In the rows, 128 means zero.
Facts:
drofun η:a ρ:43 Φ:fleskezuk
trefil η:b ρ:624 Σ:napi skoflakem lefe
tasur η:b ρ:101
bavil η:b ρ:43 Φ:vasak Σ:trazol noklel
postak η:c ρ:507 Φ:bavil
nupeklas η:f ρ:101 Φ:plebri
sesam η:a ρ:117
grinum η:a ρ:101
meflum η:a ρ:43 Φ:vasak
perem η:b ρ:944
trobrun η:b ρ:507
deskime η:b ρ:944 Φ:sedri Σ:rakli reges
tavon η:c ρ:507
tume η:e ρ:624 Φ:puskik
faskugra η:c ρ:348
plubrak η:e ρ:944
giror η:g ρ:944 Σ:meflum perem
drebrem η:f ρ:624 Σ:brafusus stuklem
separ η:c ρ:101 Σ:baskebel tavon zepa
zagrum η:c ρ:43 Φ:kedem deskime Σ:grosiskom
zolir η:a ρ:944 Φ:kliluku
ketregol η:a ρ:348 Σ:ruzo tizon zuluske
tustek η:f ρ:624 Σ:tradrum skison
kligrom η:e ρ:624 Σ:fadru daskem
grebrem η:d ρ:624
lostu η:d ρ:43 Φ:plagra tranon
gruklim η:a ρ:624 Σ:gretre pugan toflur maplir
plutal η:c ρ:624
vudim η:b ρ:117 Φ:mema Σ:pugan
ruvebi η:c ρ:624
skeral η:d ρ:348 Φ:meflum Σ:vubrir
dotranas η:e ρ:43 Φ:vasak
stosteplo η:d ρ:101 Φ:gakloplek vasak
baskebel η:g ρ:944
bostum η:a ρ:944 Σ:skoflakem stosteplo
gunil η:d ρ:348 Σ:plubrak napi gakloplek baskebel
grosiskom η:a ρ:944 Φ:senutik
stotrik η:g ρ:348 Σ:grosiskom
vudre η:g ρ:507 Φ:vasak
grugror η:c ρ:624 Σ:stosteplo
pugan η:e ρ:43
fiku η:g ρ:944 Σ:brafusus stazen klikles tivis
soklis η:b ρ:43 Σ:zolir
tranon η:b ρ:348 Σ:rebren
nostun η:a ρ:43
tradrum η:a ρ:507
mozir η:f ρ:117 Σ:tradrum bubrun
skegos η:e ρ:117 Φ:sibram
brikle η:g ρ:101 Φ:tisipe Σ:rorin
defas η:c ρ:624 Σ:nupeklas
felun η:a ρ:624 Φ:skegos
brevum η:d ρ:117
plaru η:a ρ:348 Σ:vasak vage
kliluku η:f ρ:117 Φ:mema fumin kedem
drutrazes η:d ρ:944
tizon η:a ρ:624
noker η:d ρ:43 Φ:tisipe daskem Σ:toflida reskos zepa
rerotar η:f ρ:101
trazol η:g ρ:43 Φ:vasak
fadru η:g ρ:507
rifo η:d ρ:348 Σ:sikli flebra rerotar skison
mune η:c ρ:101
kuzupla η:c ρ:624 Σ:mune stopon gagrok rerotar tristidur
zuluske η:c ρ:117
dronol η:e ρ:507 Σ:stazen vilas kliluku grizun
bogos η:g ρ:117
sedri η:b ρ:43 Φ:meflum Σ:nupeklas
puskik η:c ρ:624
maplir η:d ρ:101
kedem η:e ρ:43 Φ:sibram vasak Σ:sokli meflum tristidur
stibrin η:a ρ:624 Σ:kesari tivis klusim bubrun perem zepa
trutru η:b ρ:117
reges η:a ρ:944
zukur η:d ρ:944 Σ:klevam
vatrul η:a ρ:101 Φ:kaplir Σ:trekan ruvebi stopon
grostim η:f ρ:944
duzun η:d ρ:507 Φ:trazelil klusim Σ:brevum puskik
flodus η:a ρ:348 Σ:zuduk klikles klovos grosiskom
sivil η:d ρ:117
rebren η:c ρ:624 Φ:trekan fleskezuk
pekli η:a ρ:944 Σ:gevu kaplir
plebozi η:c ρ:101 Φ:faskugra Σ:klevam gribupos postak
gribupos η:g ρ:348
tikluk η:a ρ:101 Φ:sibram sivil
tefli η:b ρ:944 Σ:stamis plebri skegos klikles tavon
bokis η:e ρ:348
gretre η:b ρ:101
flukega η:e ρ:624 Σ:tikluk grebrem trirotram
gagrok η:b ρ:117
kesari η:a ρ:348 Φ:plebri tisipe gugutom
panekle η:d ρ:624
defar η:f ρ:624 Σ:vubrir bralol vipi
skoflakem η:c ρ:944 Φ:tustek
zitral η:d ρ:101
senutik η:b ρ:101 Φ:tume vasak Σ:tritrum
gugutom η:c ρ:101 Σ:lefe trazol
bubrun η:g ρ:348
dufle η:b ρ:348 Φ:trazelil daskem Σ:fumin vasak grostim trobrun
zedrir η:g ρ:507 Σ:felun platobur
disok η:f ρ:101 Σ:ruvebi tasur trirotram
klevam η:f ρ:507
vibrebi η:f ρ:117 Σ:sesam bralol
plebri η:a ρ:944 Φ:vasak
gakla η:b ρ:117 Σ:gretre panekle rebren grolon
bulis η:b ρ:101 Φ:klikles puskik Σ:panekle
trirotram η:g ρ:101
stamis η:f ρ:348 Φ:fumin
sokli η:b ρ:507 Φ:drutrazes
tete η:d ρ:101 Σ:stazen sibram grinum geflo
daskem η:a ρ:624
semim η:c ρ:348 Φ:trekan Σ:tizon
flasavil η:b ρ:507 Σ:sivil klevam lenun trirotram
klikles η:a ρ:101
ligi η:e ρ:43 Σ:rorin
klusim η:d ρ:944
fumin η:c ρ:944
sikli η:e ρ:101 Φ:trazelil
fleskezuk η:d ρ:348 Φ:vasak
toril η:a ρ:507 Φ:bavil trofa
sodun η:a ρ:624 Φ:briflel noker daskem Σ:dotranas rorin gribupos
flebra η:e ρ:348
brafusus η:c ρ:507
skunoklan η:c ρ:507 Φ:kuzupla Σ:reges baskebel
tristo η:b ρ:507 Σ:zitral pafopa puskik perem
toflur η:e ρ:507
vukos η:b ρ:507 Σ:grebrem maplir
rorin η:d ρ:348 Φ:drutrazes
briflel η:a ρ:944 Φ:sibram kaplir toril Σ:tasur
pafopa η:b ρ:624
tritrum η:d ρ:507
rakli η:c ρ:101
siplur η:c ρ:348 Σ:trekan toril
napi η:d ρ:43
flubin η:a ρ:507 Σ:sibram
voka η:b ρ:43
dropa η:e ρ:101 Σ:gretre trutru grizun fleskezuk
lefe η:e ρ:348
stuklem η:e ρ:624 Φ:deskime
stazen η:c ρ:507
geflo η:e ρ:117 Φ:kliluku kaplir
gevu η:e ρ:101 Φ:briflel
grizun η:b ρ:944 Φ:kuzupla faskugra
dreke η:b ρ:944 Φ:vasak Σ:rorin vipi
tister η:c ρ:43 Φ:tisipe Σ:dotranas tizon
vubrir η:a ρ:944
kaplir η:a ρ:624 Φ:vasak
vage η:d ρ:348 Φ:brikle
skison η:c ρ:624
grodri η:c ρ:117 Φ:klusim
fleke η:d ρ:507 Φ:zasul Σ:felun gevu nostun
skodin η:d ρ:101 Φ:kuzupla
noklel η:c ρ:944
ruzo η:a ρ:624
stopon η:f ρ:117
tivis η:e ρ:507
toflida η:b ρ:507
tristidur η:e ρ:117
zuduk η:b ρ:101
tisipe η:d ρ:43 Φ:gakloplek Σ:grosiskom voka
plelem η:b ρ:624 Φ:vasak Σ:pafopa postak
vipi η:d ρ:348 Φ:trazelil brevum vasak
vubras η:a ρ:101 Σ:lenun
plagra η:g ρ:117 Φ:grizun Σ:gribupos grosiskom
trekan η:f ρ:624 Φ:sibram kuzupla
pleklikla η:b ρ:944 Φ:kuzupla Σ:napi skoflakem
drovek η:c ρ:624 Σ:ruzo lostu grostim
putrok η:b ρ:101 Φ:sibram platobur kuzupla Σ:bogos geflo
reskos η:b ρ:348
grolon η:f ρ:944
zepa η:d ρ:117
platobur η:d ρ:944
gakloplek η:b ρ:624 Φ:kuzupla kedem
nitrokim η:b ρ:101 Σ:kliluku lefe lostu pafopa toril
sibram η:b ρ:624 Φ:trazelil
vilas η:d ρ:944 Φ:vatrul faskugra
mema η:e ρ:507 Φ:sesam Σ:zitral maplir
vasak η:f ρ:348
lenun η:a ρ:101 Φ:tume
klovos η:a ρ:944
trofa η:b ρ:101 Σ:plutal zitral grinum
bralol η:b ρ:507 Φ:mema plubrak
zasul η:g ρ:43 Σ:dotranas platobur faskugra
trazelil η:f ρ:101 Φ:vasak Σ:stamis

Known rows:
[ 90 129 171 145 129 141  71 111 153 123 126 123 121 125 101 121 160 132
 127 156 124 136 172 153 156 104 180 148]: zolir
[ 79 120 170 143 131 163  82  86 138 129 136 162 114 129 144 122 141 141
 122 159 117 131 190 193 149  95 181 151]: stibrin
[ 87 125 179 144 131 137  63 106 152 131 122 134 122 125 114 124 151 130
 123 157 121 133 178 159 156 101 172 151]: drofun
[ 81 129 178 140 127 142  41  99 150 121 110 132 135 123 123 128 143 129
 126 154 114 140 187 162 157  96 175 158]: briflel
[ 93 128 160 147 130 153  86 106 153 126 135 119 112 126  97 120 151 147
 123 140 133 132 178 166 137  99 181 149]: plebri
[ 92 132 171 149 131 150  38 109 152 128 133 104 110 121  93 118 157 140
 134 145 125 134 172 152 145 100 174 146]: reges
[ 83 123 161 142 126 158  93  97 153 139 128 146 123 127 133 131 136 134
 105 140 130 132 190 188 139  96 162 155]: flodus
[113 144 187 134 123 165 119  86 138 109 150 143 121 144  96 138 110 137
 135 152 131 101 163 133 145 107 167 143]: sibram
[110 148 203 134 121 194  31  85 132 138 153 136 113 135 141 147  98 128
 134 141 118 116 174 154 137 102 126 139]: deskime
[109 149 194 127 117 193  67 111 144 136 150 148 126 137 143 147  97 115
 115 140 118 126 169 149 142 109 130 141]: dreke
[105 146 198 124 120 164  70  80 144 120 126 142 128 145 141 147  94 125
 125 156 118 104 178 156 145  98 163 143]: plelem
[109 131 198 121 118 177 110 123 139 144 101 145 155 136 143 136  83 133
 127 143 140 109 196 155 146  87  29 134]: plebozi
[117 127 195 129 124 210 109 137 127 118 140 141 144 134 103 111 106 148
 154 150 130 121 184 130 158 102  63 121]: skison
[114 129 211 129 125 180  78 125 132 156 123 130 130 132 144 125  86 134
 148 146 134 105 185 145 149  87  25 128]: grugror
[ 93 158 179 133 119 127  83  79 155 117 120 124 141 131  98 143 137 131
 146 119 104 133 168 144 130 105 179 161]: sivil
[ 90 148 182 137 125 165  91  72 139 136 153 153 111 133 136 139 127 131
 145 120 102 133 170 181 126 102 173 150]: noker
[ 91 153 183 134 123 140 100  86 147 128 144 147 120 133 116 138 135 124
 145 127 105 130 162 156 136 107 175 151]: drutrazes
[ 94 144 197 128 120 171  30  76 138 138 115 139 143 130 127 152 116 133
 126 153 105 121 190 151 155  93 165 146]: disok
[110 135 190 134 123 169 126  93 137 131 141 142 127 136  87 134 118 140
 129 156 135 110 169 138 161  97 133 131]: bogos

Rows:
No name comes twice in this set of rows, the named rows included.
[106 143 205 124 123 150  63  74 142 127 127 142 119 145 154 147  96 121
 134 165 111  91 173 165 149  91 153 137] : nitrokim
[120 130 186 135 125 200 131 127 133 139 138 116 125 134 110 120 102 159
 149 130 152 108 184 139 131  94  39 122] : tavon
[ 84 135 191 132 130 162  84  91 132 119 137 169 141 132 147 133 128 139
 143 146  96 136 164 174 139 100 169 140] : kedem
[111 136 184 134 124 198 113 100 130 122 157 134 125 135  87 126 127 157
 138 154 127 116 175 141 156  99 144 125] : bubrun
[115 131 207 128 125 171 104 129 137 137 123 124 131 134 116 121  96 139
 150 148 140 102 178 131 152  91  39 124] : noklel
[ 88 147 188 131 123 174  71  81 132 124 154 174 127 133 141 136 135 125
 148 137  84 142 172 172 146 107 184 149] : rifo
[ 94 143 175 142 131 157 124  98 144 129 147 130 126 132 110 133 131 152
 141 118 126 127 154 160 114 106 155 137] : skegos
[ 91 148 179 142 123 112 118  66 144 114 130 146 127 133  86 140 138 130
 154 126 117 119 156 130 141 110 180 160] : maplir
[113 150 199 137 123 182  17  89 139 127 149 105 104 136 118 141 108 139
 144 136 125 108 166 136 132 102 139 138] : gakloplek
[113 125 198 139 124 168 124 123 125 137 130 142 136 130 104 125  91 133
 148 143 151 108 170 114 159 101  25 133] : rebren
[112 127 201 129 123 189 112 129 129 147 126 148 138 133 137 125  85 131
 140 145 137 113 187 145 156  93  25 129] : defas
[ 96 143 192 141 134 141  59  96 145 138 138 113 119 127 120 132 133 147
 151 126 119 126 150 153 118 101 137 133] : plubrak

Now the same nodes, written a new way:
Known rows:
[134 121 124 128 108 129  98 188 156  66 164 154 171 159 159 142 155 175
 131 100  95 107  80 116 142 143]: vubras
[149 139 127 127 113  97  84 172 159  93 162 155 137 172 149 129 168 173
 116  76  84 114  96 117 121 126]: vudim
[162 149 107 136 120 125 111 207 116  83 179 135 152 157 153 139 150 166
 146  85  98  98  87 129 149 126]: rifo
[147 151 133 112 140 123  82 186 135 105 139 149 140 201 135 152 179 179
 121 126  84 128 106  95 139 136]: trazelil
[149 140 103 143  94 167  96 192 148  79 187 136 151 171 166 147 149 152
 156  96  95 102 109 127 144 136]: semim
[146 139 132 128 128 103  93 166 164  81 173 146 144 174 143 144 183 158
 123  83  96 115 117 124 121 150]: bralol
[136 130 137 139 108 129 102 171 152  71 181 140 168 163 155 146 157 175
 129 106 102 103 105 117 140 133]: daskem
[136 133 135 140 112 129  98 172 159  68 185 137 164 162 153 150 157 172
 130 102 105 102 109 116 144 137]: nostun
[133 121 140 128 108 134  95 168 143  84 180 152 184 171 144 145 164 165
 129 106  99 101 101 118 148 145]: klovos
[151 146 113 136  89 159 102 173 133  81 185 133 165 159 152 138 148 152
 151 102 104 126 104 132 138 135]: rakli
[143 145 109 144  93 135 105 184 118  97 182 134 167 167 158 138 177 157
 132  86  87  99 107 124 133 119]: vilas
[159 144 132 126 151 111  90 192 131  82 139 137 143 169 157 156 198 176
 123 131  84 138 119  97 129 132]: stopon
[140 125 104 136  89 162  91 187 133  76 179 140 172 157 167 146 164 146
 152 100  95 119 111 129 136 137]: postak
[133 134 133 141 114 129  98 170 161  66 187 138 169 162 154 152 161 171
 131 103 106 101 114 116 141 140]: felun
[141 177 104 159 118 124  98 198 119  90 160 116 158 153 135 147 187 144
 100  96  93  80 104 136 146 131]: fadru
[147 136 105 149  96 163  95 184 143  80 190 132 158 166 168 152 158 150
 154  96  95 110 115 128 137 133]: zuluske
[136 131 140 138 102 128 113 161 147  76 179 139 176 165 142 138 158 170
 127 116  99 112  95 125 134 140]: reges
[150 116 140 140 117 121 101 170 141  74 183 145 177 151 159 143 167 173
 141 112 101 104 106 119 142 128]: meflum
[142 159 131 120 124 119  79 180 144  96 136 136 135 185 154 148 186 183
 106 119  82 136 124  89 129 120]: grolon

Rows:
No name comes twice in this set of rows, the named rows included.
[134 147  96 131 102 139 100 207 127  82 168 145 170 158 156 146 166 158
 136  80  84 101  86 124 137 144] : zukur
[149 145 106 136  97 136  97 199 114 104 178 147 158 172 154 136 160 163
 134  79  86  86  89 119 147 114] : tete
[149 125 133 130 119 105  85 160 147  98 174 154 152 177 150 134 191 160
 123  88  84 107 116 120 120 133] : sibram
[169 130 107 131 108 149  97 204 127  72 175 138 147 150 164 138 135 165
 164  96 100 111  90 129 149 124] : kuzupla
[148 118 142 136 111 126 100 167 136  81 183 149 181 165 146 139 164 173
 137 114 100 102 101 121 146 132] : kesari
[150 126 118 136  83 159  88 168 121  96 186 139 172 164 162 140 164 146
 150  99  98 109 120 127 141 118] : stazen
[134 119 143 133 105 133  95 159 140  87 183 153 187 171 146 144 168 164
 130 108 103 103 110 118 143 140] : klikles
[152 116 126 142 120 106  95 163 149  92 173 153 154 172 152 135 203 158
 126  92  72 113 108 124 112 138] : pafopa
[153 119 119 132 124 107  89 181 159  94 161 166 142 179 147 132 183 166
 131  84  70 102  88 118 125 147] : plelem
[159 130 119 144 125 109  96 183 169  92 174 153 124 187 149 137 170 168
 135  86  68  96  90 120 125 138] : dufle
[145 153 139 121 137 125  84 173 130 106 144 145 153 197 138 156 193 172
 119 129  85 135 126  96 136 140] : stamis
[147 125 114 120 127 105  86 192 161  85 147 165 146 170 148 133 171 163
 127  79  78 113  78 122 125 154] : flasavil

Now the same nodes, written a new way:
Known rows:
[135 100  57 131 159 122 120 100 120 149 151 147 155 118 134 111  84 107
 153  92 155 103 166 148 160 115 127 123  96 114 126 115 156 123 153 106]: perem
[147 111 135 147 154 127 125 132 100 146 147 134 166 132 121 101  50 106
 156 111 113  96 128 148 162 115 109 101  69 112 149 104 123 126 155 102]: vubras
[122 116 141 141 140 152 142 105 134 123 144 124 156 145 117  94  62 139
 150 110 105  97 129 137 166 164 123 113  89 133 123 144 130 134 183  96]: skunoklan
[102 115 147 142 143 141 138 140 122 147 142 125 153 139 119  95 125 126
 156 120  75  84 141 131 166 133 109  95  89 120 133 140 132 148 184  81]: plebozi
[104 110  59 123 151 141  80  99 138 161 147 129 162 127 125  97 159 109
 156 147  87 119 139 145 168 123  97 112  74  97 123 136  68 153 153  79]: klevam
[142  98  76 141 166 121 127 109 109 141 153 147 156 126 133 110  59 107
 157  96 133 100 167 145 156 126 122 111  81 125 143 130 131 121 161 112]: senutik
[100 139  71 139 160 128 115 149 110 168 151 128 142 140 124 119 113 108
 142 107 138 127 117 128 165  98 132 129  87 114 142 128 107 170 141 145]: dotranas
[119 110  72 139 159 150  95 102 144 137 144 116 166 137 128  94  98 130
 153 121 104 126 125 139 163 157 104 118  64 117 144 158  66 140 159  95]: defar
[126 134  73 132 157 150 126 136 165 144 146 127 163 119 122 110 131 139
 155 102 128 106 121 140 171 116 131 107  82 111 106 151 134 156 161 117]: vipi
[142 115 113 145 150 131 119 111 114 153 142 130 163 126 123 103  63 115
 150 111 152 103 120 150 167 106 120 117  89 104 122  90 145 127 150 103]: drofun
[115 117 141 141 143 149 141 114 136 130 142 122 152 142 117  98  89 138
 150 103  96  94 135 135 165 156 120 117  90 128 129 137 143 136 180  90]: siplur
[129 137  75 128 155 147 125 122 165 141 146 132 158 119 118 115 139 135
 156 103 117 107 126 142 171 113 128 115  81 114 104 146 137 154 156 116]: brevum
[126 122 143 165 149 130 158  78 111 109 118 111 143 149 128  92  54 150
 154 115 127 104 123 115 172 125 112  98 111 143 100 180 155 138 178  70]: zagrum
[139  97  77 136 166 119 130 123 105 143 152 147 155 124 131 113  79 105
 158  96 119 100 177 146 155 119 118 108  83 119 152 126 139 123 159 105]: plelem
[141  98  77 141 166 121 127 108 109 141 153 147 157 125 133 110  61 107
 157  94 133 101 167 146 156 126 123 112  82 124 142 130 131 122 161 112]: soklis
[109 120 121 136 135 150 132  99 143 140 141 123 153 136 120  95 102 138
 145 110 126  96 126 137 171 145 127 123 105 119 102 127 156 139 176  89]: tavon
[123 118 141 141 140 152 141 103 136 120 144 124 157 144 117  94  60 139
 150 106 107  96 127 137 165 166 122 115  89 133 124 145 133 132 182  97]: separ
[111 124 108 125 143 143 108 126 113 149 141 134 167 130 127  93 118 116
 146 100 124 144 132 144 163 102 129 121 112 125 142 112 124 146 143 101]: vudre
[111 114  54 129 152 147  85  77 151 151 142 121 160 129 126  99 134 125
 152 131 113 126 129 144 168 137 108 130  80 107 119 137  80 144 151  88]: vasak

Rows:
No name comes twice in this set of rows, the named rows included.
[152 118 116 165 156 114 135  78  90 133 121 122 156 132 131  98  32 122
 154 121 172 113 114 133 173  79 113  99 106 116 100 127 153 129 148  84] : grosiskom
[146  99  79 142 163 121 126 100 108 135 153 148 158 127 134 107  43 107
 157  93 142 102 162 145 157 132 123 112  81 129 137 136 126 120 161 114] : tefli
[145 115 113 144 149 132 119 104 111 149 144 133 165 127 123 101  50 113
 150 113 153 103 119 150 167 110 121 115  87 106 121  92 139 126 151 105] : reges
[125 133  82 124 158 127 125 174  92 135 156 133 145 145 118 115  86 104
 146  97 111 131 133 128 159 105 117 110  69 114 166 147 114 164 137 130] : flukega
[119 134  58 123 153 131 119 146 100 144 152 132 145 140 120 114  87 108
 142 112 145 138 124 132 165  97 131 118  90 109 135 136 118 166 137 133] : plubrak
[134 101  56 131 160 122 121 101 120 149 150 145 153 118 134 112  92 109
 151  90 155 104 167 148 160 113 127 125  97 112 128 114 159 124 152 106] : gretre
[148 137  96 153 165 131 146 102 136 112 129 123 153 133 125 109  85 143
 164 107 119 113 121 125 173 102 115  90  84 138 102 195 130 151 159 102] : tisipe
[144 100  74 137 166 121 133 116 115 134 149 140 152 124 132 114  74 115
 154  73 134 104 172 146 154 127 121 124  83 121 155 126 162 117 153 108] : trofa
[128 134  76 126 154 145 123 127 162 145 148 135 160 118 118 114 144 130
 157 110 111 104 127 143 171 109 125 109  78 111 103 147 132 157 156 114] : sivil
[119 137  58 121 154 130 122 152 107 142 150 127 142 139 120 117  96 114
 139  94 145 138 126 130 163  98 129 128  88 107 145 134 136 163 131 131] : pugan
[150  98  84 142 155 124 116  93 108 130 164 157 169 129 137  97   5  94
 158 101 149  97 146 145 159 146 121 102  65 136 123 146  89 122 165 124] : sedri
[124 119 148 143 132 151 131  96 137 119 152 131 165 146 123  84  34 128
 150 107 119  89 110 132 168 176 119 109  73 141 107 154 103 136 183 104] : defas

